W =
[[  3.8   5.5  -3.7   3.9]
 [  2.1  21.0 -17.1  13.7]
 [ 23.2  -7.7  10.5   1.5]
 [ -7.1   5.6  -8.6 -18.9]
 [ -5.5   8.7  -1.3   1.8]
 [ -5.0  11.5   8.1  -6.5]
 [  3.1  -6.5   4.5   0.3]
 [ -1.9   8.2 -12.2   2.3]
 [  5.4 -13.6   8.4  15.5]
 [ 20.4 -16.5   4.7  10.5]
 [-17.5  -8.3  -2.5 -54.5]
 [ -9.7  -4.6  -9.5 -20.9]
 [-20.8  17.5  -2.0  -4.1]]
W[-13, 0]: 3.8
W[-3, -3]: -8.3
W[7, 1]: 8.2
W[-10]: [-7.1, 5.6, -8.6, -18.9]
W[-12, -3]: 21.0
W[-2, 2]: -9.5
W[3, 0]: -7.1
W[-13]: [3.8, 5.5, -3.7, 3.9]
W[2, 3]: 1.5
W[-1, -3]: 17.5
W[-5, 3]: 15.5
W[:, -3]: [5.5, 21.0, -7.7, 5.6, 8.7, 11.5, -6.5, 8.2, -13.6, -16.5, -8.3, -4.6, 17.5]
W[-6, 2]: -12.2
W[-4, 1]: -16.5
W[:, 3]: [3.9, 13.7, 1.5, -18.9, 1.8, -6.5, 0.3, 2.3, 15.5, 10.5, -54.5, -20.9, -4.1]
W[-8, -3]: 11.5
W[4, 2]: -1.3
W[-9, 0]: -5.5
W[-6, 0]: -1.9
W[1, 3]: 13.7
W[-1, 2]: -2.0
W[10, -1]: -54.5
W[11, -3]: -4.6
W[:, 2]: [-3.7, -17.1, 10.5, -8.6, -1.3, 8.1, 4.5, -12.2, 8.4, 4.7, -2.5, -9.5, -2.0]
W[9]: [20.4, -16.5, 4.7, 10.5]
W[:, -4]: [3.8, 2.1, 23.2, -7.1, -5.5, -5.0, 3.1, -1.9, 5.4, 20.4, -17.5, -9.7, -20.8]
W[12, -4]: -20.8
W[6, 0]: 3.1
W[11, -1]: -20.9
W[4, -1]: 1.8
W[-7, 2]: 4.5
W[5, 0]: -5.0
W[8, -2]: 8.4
W[7]: [-1.9, 8.2, -12.2, 2.3]

x = 220,443,427,925,622,556,733,681
x[0] => 220
x[7] => 681
x[1] => 443

M =
[ 0.948  1.243 -1.151 -0.648  1.664  0.574  0.103 -0.346  1.950  1.158
 -0.322 -1.269]
M[0] -> 0.948
M[11] -> -1.269
M[3] -> -0.648
M[4] -> 1.664
M[10] -> -0.322
M[9] -> 1.158
M[1] -> 1.243

a = ((66, 21, 62, 75, 57, 74, 34, 72, 54, 86, 80, 86, 78, 34), (26, 51, 60, 44, 60, 38, 70, 74, 72, 76, 63, 57, 49, 25), (29, 31, 61, 60, 68, 40, 85, 60, 68, 54, 54, 64, 44, 38), (49, 34, 62, 69, 73, 48, 79, 54, 67, 65, 46, 67, 68, 68), (33, 53, 67, 42, 62, 37, 41, 74, 56, 96, 64, 68, 62, 29), (74, 48, 58, 72, 48, 61, 57, 66, 72, 67, 68, 75, 66, 56))
a[-6, 0]	66
a[-6, -10]	57
a[0]	[66, 21, 62, 75, 57, 74, 34, 72, 54, 86, 80, 86, 78, 34]
a[2]	[29, 31, 61, 60, 68, 40, 85, 60, 68, 54, 54, 64, 44, 38]
a[-5]	[26, 51, 60, 44, 60, 38, 70, 74, 72, 76, 63, 57, 49, 25]
a[-3, 8]	67
a[4]	[33, 53, 67, 42, 62, 37, 41, 74, 56, 96, 64, 68, 62, 29]
a[3, -13]	34
a[-3, -3]	67
a[:, -6]	[54, 72, 68, 67, 56, 72]
a[1, -12]	60
a[5]	[74, 48, 58, 72, 48, 61, 57, 66, 72, 67, 68, 75, 66, 56]
a[-4, 9]	54
a[2, -2]	44
a[0, -13]	21
a[-3, 10]	46
a[1, -8]	70
a[5, 9]	67
a[4, 4]	62
a[3, 5]	48
a[3]	[49, 34, 62, 69, 73, 48, 79, 54, 67, 65, 46, 67, 68, 68]
a[0, -7]	72
a[5, 5]	61
a[5, -1]	56
a[:, 12]	[78, 49, 44, 68, 62, 66]
a[5, -11]	72
a[4, -13]	53
a[-4, -6]	68
a[-1, 12]	66
a[0, -5]	86
a[1, 13]	25
a[5, -10]	48

A =
[[  2 -10  10  11 -24   6  -5  -3]
 [-13 -14  -4   8 -13 -10   5 -22]
 [ -6  -9  -2   2 -11  -4  -2 -10]
 [-12  -5 -13  -9   3 -13  -1 -12]
 [-27 -18 -14   8  -6 -24  15 -39]
 [-10  -9  -6   0  -7  -9   0 -14]
 [ -6   3 -16 -22  13 -11  -9   1]
 [ -3  11 -22 -37  26 -12 -15  12]
 [  7  -4   8   1 -16   9 -12   8]
 [  7  -3   7   0 -16   9 -12   9]
 [  3   6  -8 -21   7  -1 -15  13]
 [-15  -5 -16 -10   6 -17   1 -16]]
A[-12][-8] = 2
A[-5][1] = 11
A[-7][-3] = -9
A[-1] = [-15, -5, -16, -10, 6, -17, 1, -16]
A[2][7] = -10
A[5] = [-10, -9, -6, 0, -7, -9, 0, -14]
A[11][4] = 6
A[7][5] = -12
A[-5] = [-3, 11, -22, -37, 26, -12, -15, 12]
A[:, -7] = [-10, -14, -9, -5, -18, -9, 3, 11, -4, -3, 6, -5]
A[-2][7] = 13
A[-10][-3] = -4
A[-9][-5] = -9
A[:, 2] = [10, -4, -2, -13, -14, -6, -16, -22, 8, 7, -8, -16]
A[:, 3] = [11, 8, 2, -9, 8, 0, -22, -37, 1, 0, -21, -10]
A[2][-5] = 2
A[:, 6] = [-5, 5, -2, -1, 15, 0, -9, -15, -12, -12, -15, 1]
A[-1][2] = -16
A[10][1] = 6
A[4] = [-27, -18, -14, 8, -6, -24, 15, -39]
A[-10] = [-6, -9, -2, 2, -11, -4, -2, -10]
A[-9][0] = -12
A[-5][0] = -3
A[1][3] = 8
A[-11][6] = 5
A[4][6] = 15
A[-11][-1] = -22
A[-2] = [3, 6, -8, -21, 7, -1, -15, 13]
A[11][-5] = -10
A[5][-7] = -9
A[0][7] = -3
A[-12][-6] = 10
